Below are the code and all the weights of a small trained network. Each question names an input and a target symbol and asks about switching units off, where a switched-off unit gives its printed mean instead of its output.

import numpy as np


def w(rows, s, z=0):
    codes = np.array(rows[::2]) - 128.0
    scale = np.full(codes.shape[1], s)
    scale[-1] = z or s
    return codes * scale


def norm(h):
    return h / np.sqrt((h * h).mean(-1, keepdims=True) + 1e-5)


def f(y):
    return y / 2 * (1 + np.tanh(0.7978845608 * (y + 0.044715 * y**3)))


def softmax(a):
    e = np.exp(a - a.max(-1, keepdims=True))
    return e / e.sum(-1, keepdims=True)


def log_softmax(a):
    a = a - a.max(-1, keepdims=True)
    return a - np.log(np.exp(a).sum(-1, keepdims=True))


def net(x, mask):
    ids = ['αβγδεημξτφψ'.index(c) for c in x.split()]
    T = len(ids)
    res = E[ids] + P[:T]
    u = 0
    for l in range(2):
        r = norm(res)
        for j in range(2):
            rows = slice(2 * j, 2 * j + 2)
            q, k, v = (r @ M[l][rows].T for M in (Q, K, V))
            z = softmax(np.where(np.tri(T) > 0, q @ k.T / 2**0.5, -1e9)) @ v
            o = O[l][rows]
            res = res + np.where(mask[u + j], z, o[:, -1]) @ o[:, :-1]
        u += 2
        y = f(norm(res) @ A[l][:, :-1].T + A[l][:, -1])
        res = res + np.where(mask[u : u + 4], y, B[l][:, -1]) @ B[l][:, :-1]
        u += 4
    return log_softmax(norm(res)[-1] @ U[:, :-1].T + U[:, -1])


Q, K, V, O, A, B = {}, {}, {}, {}, {}, {}
E = w([
[11,169,200,19,90],'α',
[168,105,162,133,164],'β',
[162,133,145,138,154],'γ',
[151,93,169,124,137],'δ',
[153,142,155,118,159],'ε',
[153,79,124,185,199],'η',
[151,160,104,50,123],'μ',
[139,168,137,170,156],'ξ',
[78,118,132,105,249],'τ',
[97,164,161,142,120],'φ',
[196,184,111,114,159],'ψ',
],0.012)
P = w([
[124,150,153,179,97],'0',
[54,119,254,85,180],'1',
[62,128,241,74,194],'2',
[78,130,220,87,187],'3',
[75,117,191,78,173],'4',
[72,119,176,89,171],'5',
[69,119,160,82,181],'6',
[67,121,140,86,171],'7',
[71,123,124,97,171],'8',
[69,127,104,98,168],'9',
[65,122,89,116,154],'10',
[62,120,74,101,151],'11',
[64,109,77,99,150],'12',
],0.0068)
Q[0] = w([
[170,164,119,137,22],'0.h1',
[33,142,108,110,139],'0.h1',
[41,134,2,101,205],'0.h2',
[153,217,62,228,84],'0.h2',
],0.0083)
K[0] = w([
[165,69,166,104,123],'0.h1',
[143,133,119,168,121],'0.h1',
[146,137,102,189,57],'0.h2',
[152,128,247,117,96],'0.h2',
],0.011)
V[0] = w([
[228,60,96,145,76],'0.h1',
[35,155,172,230,86],'0.h1',
[154,254,203,118,158],'0.h2',
[202,112,106,52,86],'0.h2',
],0.0091)
O[0] = w([
[229,186,105,152,148,3],'0.h1',
[140,101,64,115,2,156],'0.h1',
[200,38,73,47,113,167],'0.h2',
[190,189,175,96,142,21],'0.h2',
],0.0095,0.0069)
A[0] = w([
[65,111,213,100,186,218],'0.n1',
[80,255,69,26,81,4],'0.n2',
[146,64,136,184,50,99],'0.n3',
[203,49,86,211,221,198],'0.n4',
],0.0058,0.0025)
B[0] = w([
[99,92,123,177,163,254],'0.n1',
[157,169,156,1,173,121],'0.n2',
[62,150,162,89,146,150],'0.n3',
[58,156,196,130,134,179],'0.n4',
],0.0087,0.0056)
Q[1] = w([
[223,230,82,184,22],'1.h1',
[143,5,131,113,116],'1.h1',
[242,254,96,156,104],'1.h2',
[120,251,139,173,81],'1.h2',
],0.0073)
K[1] = w([
[53,51,74,77,162],'1.h1',
[99,252,155,178,143],'1.h1',
[127,83,254,145,100],'1.h2',
[150,95,189,183,53],'1.h2',
],0.0089)
V[1] = w([
[78,212,18,143,189],'1.h1',
[91,136,191,59,174],'1.h1',
[154,92,149,187,134],'1.h2',
[127,76,9,112,154],'1.h2',
],0.012)
O[1] = w([
[55,36,135,23,225,80],'1.h1',
[96,57,227,102,19,149],'1.h1',
[85,57,47,215,192,95],'1.h2',
[254,56,143,111,195,255],'1.h2',
],0.0078,0.0052)
A[1] = w([
[108,231,79,113,254,64],'1.n1',
[34,204,179,62,61,3],'1.n2',
[208,85,52,45,65,116],'1.n3',
[161,131,2,151,87,76],'1.n4',
],0.0073,0.0042)
B[1] = w([
[221,150,189,102,232,119],'1.n1',
[152,81,194,254,214,111],'1.n2',
[113,105,168,183,169,253],'1.n3',
[101,243,102,135,121,126],'1.n4',
],0.0086,0.0019)
U = w([
[85,132,81,75,10,168],'α',
[122,166,122,135,32,71],'β',
[208,109,157,143,165,44],'γ',
[151,211,107,172,127,127],'δ',
[192,143,160,52,113,182],'ε',
[64,154,71,84,188,208],'η',
[45,194,231,77,32,127],'μ',
[197,84,64,138,114,1],'ξ',
[65,88,139,240,123,170],'τ',
[147,82,55,102,57,96],'φ',
[198,149,230,118,182,149],'ψ',
],0.011,0.0083)

Each question gives the input, a string of symbols that net reads in full, and the target symbol t.
The units are the heads (2 rows each of Q, K, V and O) and the neurons (one row each of A and B). Each row of codes is followed by its name. A weight is (code - 128) times the scale printed after its matrix; where a second scale follows, it is the last column's (O, A, B and U).
mask holds one flag per unit, layer by layer, with each layer's heads first. A switched-off unit (its flag False) gives its mean, the last column of its rows in O or B, instead of its output. The means were averaged over made-up inputs and are rounded, as every weight is.
A unit's drop is (log p(t) with every unit on - log p(t) with that unit switched off) / (log p(t) with every unit on - log p(t) with every unit switched off).
The circuit of an input: a set's keep is (log p(t) with only the set's units on - log p(t) with every unit switched off) / (log p(t) with every unit on - log p(t) with every unit switched off). Starting from all 12 units, units are removed one at a time, each time the one whose removal leaves the highest keep (on an exact tie, the one counted first), for as long as the keep stays at least 0.8.
units of the circuit, in order: the units of the circuit, biggest drop first
top k neurons: the k neurons with the biggest drops, biggest first
k most important neurons of layer l: the k neurons of layer l with the biggest drops, biggest first
heads that matter: for each layer, one digit per head in row order, 1 if its drop is at least 0.15 and else 0, layers parted by /
input μ η φ η η μ μ η μ η δ η φ, target μ: most important neuron of layer 0 -> 0.n2
input μ μ η δ δ τ, target μ: heads that matter -> 11 / 11
input μ φ η η η τ φ φ μ η δ, target μ: units of the circuit, in order -> 0.h2; 1.h1
input δ φ φ μ μ η, target δ: units of the circuit, in order -> 1.h1; 0.h1; 0.h2
input ψ τ η μ μ η, target ψ: units of the circuit, in order -> 0.h2; 0.h1
input ψ μ μ η η γ μ, target ψ: units of the circuit, in order -> 0.h2; 0.h1
input δ η η η ε φ γ η μ α μ η, target δ: units of the circuit, in order -> 0.h1; 1.h1; 0.h2
input δ η δ ψ η β γ, target δ: heads that matter -> 11 / 10
input η η ψ τ η τ μ α, target η: units of the circuit, in order -> 0.h1; 1.h1
input ε η δ μ η ε η η η μ δ, target ψ: heads that matter -> 10 / 01
input η η ε η τ δ β, target η: heads that matter -> 11 / 10
input η η δ φ ψ τ η α, target η: top 2 neurons -> 0.n1; 0.n2
input μ η ξ μ η, target μ: heads that matter -> 01 / 11
input μ α δ δ μ δ, target μ: heads that matter -> 11 / 11
input γ μ β η ε μ α δ μ δ, target ψ: heads that matter -> 10 / 00
input η ψ γ φ, target η: units of the circuit, in order -> 0.h2; 1.h1; 0.h1
input η δ μ τ η μ η η ξ, target η: units of the circuit, in order -> 1.h1; 0.h1
input η ε η ε, target η: units of the circuit, in order -> 1.h1; 0.h1
input ψ η τ, target ψ: units of the circuit, in order -> 0.h2; 0.h1
input δ η α μ β γ, target δ: units of the circuit, in order -> 1.h1; 0.h1
input ψ φ τ, target ψ: most important neuron of layer 1 -> 1.n3
